z918: [-5.78 -3.85 -4.84  4.51  3.71  4.48 -4.22 -4.15  4.49]
z297: [ 1.20  5.25  2.72 -4.87 -1.21  4.43  5.10  3.60 -2.48]
z341: [-0.82  2.77  1.42 -5.02 -4.47  1.78  4.33 -3.80 -5.25]
z27: [-2.48  5.25  2.72  1.20  4.43 -1.21  3.61  5.10 -4.87]
z142: [-3.88 -1.52 -1.77  1.41  2.81 -1.17 -2.56  0.97  3.42]
z112: [-5.61  1.67 -1.56 -1.62  2.35  7.55  1.13 -0.36  1.73]
z340: [ 1.20  5.25  2.72 -4.87  1.90  4.43  5.10  3.60 -2.48]
z186: [ 3.57  7.62  5.58 -6.16 -0.92  4.08  7.17  5.87 -0.10]
loc: [2.81] -> z142, 4
order: [-1.21  3.61  5.10 -4.87 -2.48  5.25  2.72  1.20  4.43] -> z27
loc: [4.49] -> z918, 8
order: [-5.25 -3.80  4.33  1.78 -4.47 -5.02  1.42  2.77 -0.82] -> z341
order: [ 1.20  3.60  5.10 -2.48 -1.21 -4.87  4.43  5.25  2.72] -> z297
loc: [-4.47] -> z341, 4

z367: [-0.68  4.22 -2.08  0.47]
z993: [-0.79  0.09  7.26  1.63]
z232: [-2.12 -4.26  0.07  2.28]
z832: [ 0.47  4.22 -2.08 -0.67]
z328: [-2.12 -4.26  4.27  2.29]
z824: [ 0.51  0.96 -5.85 -1.82]
loc: [1.63] -> z993, 3
order: [-2.08 -0.67  0.47  4.22] -> z832
loc: [2.29] -> z328, 3
order: [-0.79  7.26  1.63  0.09] -> z993

z185: [ 5.76 -3.90  6.30  6.46  1.26]
z170: [-3.90  1.26  5.76  6.30  6.47]
z137: [-3.37  1.17 -6.32  5.66  5.75]
z811: [ 3.18 -1.70  7.86 -7.07 -7.87]
z758: [ 1.73 -0.66  3.40 -3.14 -3.35]
z740: [ 3.63 -2.06  9.12 -8.47 -9.35]
z652: [-8.47 -2.06  9.11 -9.35  3.63]
z998: [-0.01  0.08 -0.35  0.25  0.31]
loc: [5.75] -> z137, 4
order: [-8.47 -9.35  3.63 -2.06  9.12] -> z740
order: [ 6.47 -3.90  1.26  5.76  6.30] -> z170

z986: [ 0.22  6.39  8.08  4.36  0.54 -3.37 -4.78 -4.62 -3.22 -1.64  0.54]
z130: [ 2.42  3.92  6.78  5.10 -1.04 -4.31  0.17  6.26  9.20  4.31  0.18]
z391: [ 7.46  5.87 -1.94 -4.76 -0.24  6.33  8.76  4.23 -0.11 -3.64 -4.93]
z767: [-2.97  0.53  7.96  9.62  4.47  0.02 -3.78 -4.92 -4.45 -3.40 -1.53]
z769: [ 5.29  9.18  4.02 -0.57 -4.67 -5.57 -4.13 -3.27 -1.62  1.17  4.83]
z36: [-1.49 -3.77  0.60  6.88  8.47  4.27 -0.04 -3.54 -5.35 -3.76 -3.88]
z456: [-2.97 -5.73 -4.71 -3.61 -0.75  1.17  5.01  4.14  1.37 -1.14 -2.11]
z966: [ 5.21 -0.43 -3.51 -5.10 -3.75 -3.26 -1.77  1.01  5.41  4.35  1.76]
z219: [ 6.52 -1.34  4.37  0.37  7.21  9.12  4.38 -0.33 -3.63 -5.28 -4.25]
z411: [ 4.44 -0.44  6.89 -0.56 -4.49  0.33  7.04  9.18  4.05 -0.18 -4.67]
z472: [ 9.58  3.96 -0.43 -3.75 -4.55 -4.11 -3.55 -1.69  1.22  5.25  4.92]
z807: [-0.86 -3.77 -5.96 -4.37 -3.26 -1.40  1.49  5.11  4.46  1.08 -1.80]
loc: [-1.49] -> z36, 0
loc: [4.38] -> z219, 6
loc: [5.25] -> z472, 9

z763: [-3.14  4.04 -1.12  1.57  1.63 -0.24  1.88 -1.26 -6.74 -5.28 -0.70 -4.74
  0.68  2.76 -1.92 -0.84 -2.64 -2.65 -0.36  5.28]
z888: [-5.28 -0.24 -0.84 -1.26 -2.64  1.57 -1.12  1.63 -4.74  2.76 -6.74  4.04
  5.28  1.88 -3.14 -1.92 -0.35 -0.70 -2.65  0.68]
z348: [ 5.57  0.68  3.49  0.33  0.61 -0.69 -7.30  0.92 -1.21 -6.47  2.10  1.55
  1.19  4.03  0.89  3.02  0.64  1.69 -2.00  2.05]
z876: [ 3.67 -3.40 -1.72  2.91  4.85 -3.29 -2.88  2.51 -0.76  2.88  4.10  0.19
  2.03  2.84 -0.18 -5.09 -4.75  1.85 -3.67  1.23]
z597: [-3.28  1.47  1.76  3.48  0.97  6.04 -0.21 -3.00  3.11 -3.56 -2.23 -0.42
 -4.46  1.61  5.18  1.01  5.49 -0.15  2.65  0.09]
z290: [ 3.49 -1.21  3.02  0.32  0.64 -2.00 -6.47  0.68  0.89  5.57  1.69  1.19
 -0.69  0.92  4.03  1.55  2.05  0.61  2.10 -7.30]
order: [ 5.28 -0.36 -2.65 -2.64 -0.84 -1.92  2.76  0.68 -4.74 -0.70 -5.28 -6.74
 -1.26  1.88 -0.24  1.63  1.57 -1.12  4.04 -3.14] -> z763
which: [-5.28 -0.24 -0.84 -1.26 -2.64  1.57 -1.12  1.63 -4.74  2.76 -6.74  4.04
  5.28  1.88 -3.14 -1.92 -0.35 -0.70 -2.65  0.68] -> z888
order: [ 3.02 -7.30  1.19 -0.69  0.92  5.57  2.10 -1.21  0.61 -2.00 -6.47  1.69
  2.05  0.68  4.03  3.49  0.64  0.89  1.55  0.32] -> z290

